Below is a small trained network, with its code and all its weights. Each question gives an input and a target symbol and asks what happens when units are switched off, that is, made to give their printed mean instead of their output.

import numpy as np


def w(rows, s, z=0):
    codes = np.array(rows[::2]) - 128.0
    scale = np.full(codes.shape[1], s)
    scale[-1] = z or s
    return codes * scale


def f(y):
    return y / 2 * (1 + np.tanh(0.7978845608 * (y + 0.044715 * y**3)))


def softmax(a):
    e = np.exp(a - a.max(-1, keepdims=True))
    return e / e.sum(-1, keepdims=True)


def log_softmax(a):
    a = a - a.max(-1, keepdims=True)
    return a - np.log(np.exp(a).sum(-1, keepdims=True))


def net(x, mask):
    ids = ['αγεζθξπστ'.index(c) for c in x.split()]
    T = len(ids)
    res = E[ids] + P[:T]
    u = 0
    for l in range(3):
        q, k, v = (res @ M[l].T for M in (Q, K, V))
        z = softmax(np.where(np.tri(T) > 0, q @ k.T / 2**0.5, -1e9)) @ v
        res = res + np.where(mask[u], z, O[l][:, -1]) @ O[l][:, :-1]
        u += 1
        y = f(res @ A[l][:, :-1].T + A[l][:, -1])
        res = res + np.where(mask[u : u + 4], y, B[l][:, -1]) @ B[l][:, :-1]
        u += 4
    return log_softmax(res[-1] @ U[:, :-1].T + U[:, -1])


Q, K, V, O, A, B = {}, {}, {}, {}, {}, {}
E = w([
[111,109,128,110,203,184,165],'α',
[82,133,172,60,38,96,150],'γ',
[245,162,164,118,109,192,133],'ε',
[184,107,154,99,110,68,100],'ζ',
[163,157,159,204,216,84,146],'θ',
[81,109,94,82,64,180,126],'ξ',
[152,129,94,190,81,144,216],'π',
[233,214,141,157,60,70,110],'σ',
[139,81,85,84,170,128,54],'τ',
],0.013)
P = w([
[120,68,188,239,92,197,51],'0',
[127,152,97,71,174,115,85],'1',
[185,31,222,200,3,166,183],'2',
[162,138,61,57,175,118,116],'3',
[213,33,179,175,54,105,200],'4',
[166,144,53,85,159,116,115],'5',
[182,36,147,176,81,60,188],'6',
[181,155,30,117,148,129,141],'7',
[148,23,112,160,97,49,208],'8',
[192,145,53,121,127,128,114],'9',
[205,6,107,141,113,70,211],'10',
],0.0072)
Q[0] = w([
[34,11,243,52,107,121,78],'L0H0',
[153,3,236,48,160,170,176],'L0H0',
],0.0039)
K[0] = w([
[82,85,234,13,129,142,78],'L0H0',
[90,3,138,79,153,84,6],'L0H0',
],0.0054)
V[0] = w([
[139,255,197,221,40,117,228],'L0H0',
[112,180,76,121,137,66,176],'L0H0',
],0.0057)
O[0] = w([
[191,80,236,43,140,166,90,1],'L0H0',
[88,64,170,2,180,130,162,81],'L0H0',
],0.0083,0.0069)
A[0] = w([
[103,198,32,122,205,148,24,153],'L0N0',
[113,254,99,52,93,146,91,123],'L0N1',
[41,207,127,87,195,180,170,104],'L0N2',
[166,33,62,118,113,113,162,254],'L0N3',
],0.008,0.0033)
B[0] = w([
[119,2,22,110,154,211,128,248],'L0N0',
[146,236,88,10,16,158,97,142],'L0N1',
[101,91,131,214,116,185,133,133],'L0N2',
[95,90,146,200,64,57,165,254],'L0N3',
],0.0078,0.0079)
Q[1] = w([
[95,126,72,188,212,219,47],'L1H0',
[230,209,105,50,254,191,124],'L1H0',
],0.0039)
K[1] = w([
[106,62,2,255,81,187,95],'L1H0',
[212,19,99,83,191,215,88],'L1H0',
],0.0038)
V[1] = w([
[86,120,70,168,175,226,118],'L1H0',
[105,175,114,169,164,47,253],'L1H0',
],0.0045)
O[1] = w([
[255,12,224,61,188,127,221,253],'L1H0',
[20,244,37,80,113,72,159,137],'L1H0',
],0.0049,0.0046)
A[1] = w([
[116,243,150,184,69,87,128,249],'L1N0',
[137,98,86,105,109,220,109,176],'L1N1',
[129,254,61,98,89,159,179,69],'L1N2',
[145,86,99,187,70,120,111,220],'L1N3',
],0.0074,0.0015)
B[1] = w([
[45,94,122,203,197,202,28,175],'L1N0',
[105,183,185,200,129,234,164,202],'L1N1',
[145,65,254,54,184,164,23,152],'L1N2',
[108,110,189,205,101,192,107,249],'L1N3',
],0.0058,0.011)
Q[2] = w([
[175,163,236,107,119,83,171],'L2H0',
[138,181,200,114,3,53,83],'L2H0',
],0.0074)
K[2] = w([
[239,177,194,55,36,178,70],'L2H0',
[254,151,204,125,137,175,115],'L2H0',
],0.0052)
V[2] = w([
[40,179,254,197,160,183,197],'L2H0',
[142,92,102,146,102,153,51],'L2H0',
],0.0051)
O[2] = w([
[21,2,234,130,47,103,194,205],'L2H0',
[152,152,85,42,44,93,129,253],'L2H0',
],0.0068,0.0058)
A[2] = w([
[143,93,209,201,121,165,105,200],'L2N0',
[108,50,141,170,105,120,162,33],'L2N1',
[159,97,84,144,254,123,153,70],'L2N2',
[97,116,98,143,114,164,226,1],'L2N3',
],0.0086,0.0016)
B[2] = w([
[55,254,139,121,193,120,144,209],'L2N0',
[134,187,147,98,159,76,156,248],'L2N1',
[104,101,141,146,210,143,68,161],'L2N2',
[113,142,77,88,71,99,85,207],'L2N3',
],0.0088,0.016)
U = w([
[33,207,164,157,193,172,131,139],'α',
[75,66,185,18,127,112,67,38],'γ',
[212,161,149,107,111,192,187,167],'ε',
[161,72,57,111,53,1,121,243],'ζ',
[143,56,204,108,211,90,101,98],'θ',
[98,116,114,65,29,216,182,1],'ξ',
[106,97,191,178,66,81,177,201],'π',
[174,191,105,44,152,96,54,33],'σ',
[131,95,77,168,128,221,61,151],'τ',
],0.0054,0.0025)

Each question gives the input, a string of symbols that net reads in full, and the target symbol t.
The units are the heads (2 rows each of Q, K, V and O) and the neurons (one row each of A and B). Each row of codes is followed by its name. A weight is (code - 128) times the scale printed after its matrix; where a second scale follows, it is the last column's (O, A, B and U).
mask holds one flag per unit, layer by layer, with each layer's heads first. A switched-off unit (its flag False) gives its mean, the last column of its rows in O or B, instead of its output. The means were averaged over made-up inputs and are rounded, as every weight is.
A unit's drop is (log p(t) with every unit on - log p(t) with that unit switched off) / (log p(t) with every unit on - log p(t) with every unit switched off).
The circuit of an input: a set's keep is (log p(t) with only the set's units on - log p(t) with every unit switched off) / (log p(t) with every unit on - log p(t) with every unit switched off). Starting from the 12 units with the biggest drops (on a tie, the unit counted first), units are removed one at a time, each time the one whose removal leaves the highest keep (on an exact tie, the one counted first), for as long as the keep stays at least 0.8.
units of the circuit, in order: the units of the circuit, biggest drop first
most important unit: the unit with the biggest drop
k most important neurons: the k neurons with the biggest drops, biggest first
top k neurons in layer l: the k neurons of layer l with the biggest drops, biggest first
drop of u: that unit's drop, to one decimal
input τ τ α ε, target ε: most important neuron => [L0N1]
input τ ζ τ τ γ, target α: 4 most important neurons => [L0N0 L1N0 L1N2 L2N3]
input τ α σ τ τ ξ γ σ ζ, target α: units of the circuit, in order => [L0N0 L1N0 L1H0]
input τ ξ ξ ζ γ α α τ ξ τ π, target α: 3 most important neurons => [L0N0 L1N0 L2N0]
input ζ τ ε σ, target σ: units of the circuit, in order => [L0H0 L0N1 L2H0]
input α γ θ α τ α α α τ θ α, target ζ: top 2 neurons in layer 2 => [L2N0 L2N3]
input ξ τ ξ τ π α π θ, target θ: top 2 neurons in layer 1 => [L1N3 L1N1]
input τ τ τ α τ ζ, target ζ: units of the circuit, in order => [L2N0 L1N1 L0H0]
input τ τ ξ, target α: units of the circuit, in order => [L0N0 L1N0 L2N0]
input α τ τ α τ α τ α, target τ: top 2 neurons in layer 0 => [L0N3 L0N0]
input τ α τ ζ ζ ε τ α, target τ: 4 most important neurons => [L1N1 L0N3 L2N2 L1N2]
input ζ τ ξ, target α: units of the circuit, in order => [L0N0 L2N0]
input ζ τ γ τ α τ α τ θ ζ α, target ζ: top 3 neurons in layer 2 => [L2N3 L2N0 L2N2]
input τ σ τ τ ζ, target α: 4 most important neurons => [L0N0 L1N0 L2N0 L1N3]
input ξ ξ τ α τ α ζ α α γ, target γ: most important unit => L1N2
input ζ τ τ ε α θ τ τ, target τ: units of the circuit, in order => [L0N0 L2H0 L2N1]
input α γ τ, target α: 3 most important neurons => [L2N0 L1N3 L0N1]
input τ γ τ τ, target τ: 2 most important neurons => [L0N0 L2N2]
input α τ ξ α ζ θ, target θ: 2 most important neurons => [L0N3 L2N2]
input τ α α ξ, target ξ: top neuron in layer 2 => [L2N2]
input τ τ ζ α γ, target α: top 2 neurons in layer 2 => [L2N0 L2N3]
input τ α τ ζ θ γ, target γ: 3 most important neurons => [L1N2 L0N0 L0N1]
input α ξ τ τ τ γ σ, target α: 4 most important neurons => [L0N0 L1N0 L2N0 L2N3]
input α τ θ ε, target ε: top 3 neurons in layer 0 => [L0N3 L0N1 L0N0]
input ε α γ ξ π, target α: top 2 neurons in layer 2 => [L2N0 L2N1]
input τ ε τ τ τ τ τ ξ α ξ τ, target ζ: 2 most important neurons => [L0N3 L1N1]
input τ θ τ τ τ, target ζ: top neuron in layer 0 => [L0N0]
input α σ ε, target α: drop of L1H0 => 0.7
